Each row has two labels, one from each of two sets.
[ -7   0   0  -3   6   3   8   3   7  10  -1  -3   3  -7   6  -9   1   5
   2   5   6   8 -12  -4  -1 -14  -9 -10 -12  -7   6  -2   9  -1  -1   4
 -19   3 -13   9   1   3  12  -8   7   5  -1   4  11   1 -10  12   1 -18
   4  -4  -3   0   8  -8  -8]
(27) X
[-21  -3   0   0   2   2   3   0   0   2   0  18  -1   2  -1 -13   0   3
   1  -3   3   6  -3   4  -2  -8  -5   1   0   0   6   4   4   2  -9   0
   5   1  -5   0   1   0   2  -2   4  -1  -3  -2   6   1  -9  -2   4 -42
   3  -3   0   1  -1   1   1]
(24) X
[  0  -2  -1  -3   3   0   4  -1   2   3   2   3   2  -2   4   9   1 -10
   2   3   4   4  11  -3  -1   3 -14  -7  -2  -2   1  -8 -28  -2  -2   0
 -17   4  -6 -12   2   2   5  -2  -5   5   2   3   3   1 -11  11  -7 -18
   5  -3  -2   5   4  -7  -2]
(24) F
[  0  -3   0  -3   2   0   7  -8   1   2   5  16   0  -2   6  -2   6 -19
  -1   9   5   2   1  -5  -1   9 -17  -5 -11   2   5 -10 -34   0   3   1
 -22   3 -11 -13   6   2   6  -1 -10   1   2   3   6   0 -11  -1 -10 -34
   7  -4  -2   7   1 -10  -3]
(24) F
[-14   0   1  -5   0   6   3  -3   0   2   5  20  -6   5  -3  -7  -4 -11
   0  -3   6   2  -1  -3  -2   5  -5  -1  14   8   8   1 -14   5 -12   3
 -13   1  -9 -14   0   1  -4   1  -4   3   1  -2   4   0   8  -8  -1 -14
   3  -8  -1   4  -4   3   0]
(26) X
[-24  -2  -1  -3   4   4  10  -5   4  10   5  32  -2  -1   2 -26   2 -11
   0  10  10  11 -18  -7  -5  -4 -16  -5  -7   1  15   0  -7   4 -10   4
 -27   4 -22  -5   4   2   8  -4  -2   4   1   1  16  -2  -5  -5  -3 -44
   8 -10  -3   6   3  -7  -6]
(24) X
[ 12   0   0  -5   2   2   3  -4   2   1   4   2   0  -2   4   3   2 -17
   4   7   4  -3  -7  -5   0  14  -8  -3   1   3   0 -11 -22   3   4   2
 -24   4  -6 -11   2   3   3   0  -7   4   2   3   3   0   4   1 -10  14
   4  -4  -2   5   1  -4  -3]
(26) F
[-11   0   0  -1  -1   4   1  -3  -2   1   4  19  -5   3  -3 -17  -1  -6
  -4   4   5   2 -14  -3  -3   6   2   2   2   3   8   4   5   3  -6   2
 -14  -2 -13  -2   0   0  -2   1  -4   1   1  -1   6  -1  14 -14  -1 -19
   2  -6   1   1  -3  -1  -4]
(26) X
[-10  -2  -2  -6   4   0   3   2   7   7   0   0   4   0   2  11  -1   3
   5  -6   4   5  16  -3  -1 -11 -15 -11   5  -1   1  -5 -18  -2  -8   2
  -8   4  -1 -10  -1   2   7  -5   3   3   0   1   2   2 -17  18   1 -13
   3  -2  -3   3   4  -1   1]
(27) F
[-22  -5  -1 -14   4   5   8  -3   3   9   2  15  -6   3   1  -4   1  -3
   4 -12   7   3  19  -1   0 -20 -14  -9   2   5   9  -5 -14   0 -14   4
 -16   3  -8  -9   4   1   9  -4   2  -1  -1   0   9   0 -17  -1   7 -39
   7  -5  -2   5  -3   0   1]
(27) X
[-33  -2   0  -4   2   6   0   4   4   2   0  17  -5   7  -6 -12  -7  12
   3 -16   4   7   1   1  -2 -14   2  -2  26   6   6  12  15   5 -23   2
  10  -1   0  -4  -4  -1  -6   0   9   0  -5  -5   4   2   3  -5  12 -18
  -2  -5   0  -2  -4  12   6]
(26) X
[ -3  -1  -1  -5   6   1   8  -1   6   7   0   1   5  -4   6   4   4  -4
   6   0   3   3   4  -6   0  -4 -19 -10  -1  -1   0 -10 -22   1  -2   1
 -13   7  -1  -7   4   1  10  -5   3   3  -1   4   5   2 -19  16  -4 -16
   6   0  -4   4   5  -5   2]
(24) F
[-23  -1   4  -4   2   5   4   1   5   6   2  17  -2   1  -1 -13  -4  -2
   1   0   8   8  -7  -4  -5  -5  -7  -6   6   1   9   3   0   3 -12   4
 -13   2 -11  -6   0   1   3  -4   2   4  -2  -1   9   0   1   1   2 -30
   4  -8  -1   3   0  -1  -3]
(24) X
[-23   0   0  -2   1   4   5   0   7   4   1  22  -1   2  -2 -22  -1   3
   2  -3   4   7 -20  -3  -5   2  -2  -1  15   5   7   6   5   7 -13   1
   4   2  -5  -3  -1   0  -3   0   5   1  -3  -4   8   2   5  -6   1 -26
   1  -6   0   0  -3   6   2]
(26) X
[ -6   0  -1  -5   4   5   6  -2   4   8   4  10  -6  -2   3 -14  -1  -9
  -1   5   8   2 -13  -6  -2  -5  -6  -7  -5   3   9  -5   1   3  -6   5
 -36   1 -18  -3   2   2   9  -4   0   3   1   2  11  -2   5  -5   0  -7
   6  -8  -4   4   2  -6 -10]
(27) X
[-32  -2   0  -3   2   5   1   2   6   3  -1  19  -3   5  -4 -14  -6  12
   4 -11   3   9  -8   0  -5  -8  -5  -2  23   4   5  11  11   6 -21   2
  16   0   2  -3  -6  -1  -6  -1  11   0  -7  -6   5   3   1   0   8 -28
  -2  -5  -1  -2  -3   7   6]
(27) X
[-21  -3  -1  -5   4   4   5   1   5   7   1  13  -4   1   0  -9  -2   4
   4  -8   5   7   2  -1  -1 -14  -7  -6   5   3   6   2   4   2 -14   4
  -9   1  -6  -2   1   2   6  -5   6   1  -3  -1   7   0  -9   1   8 -27
   2  -5  -1   2   1   2   0]
(24) X
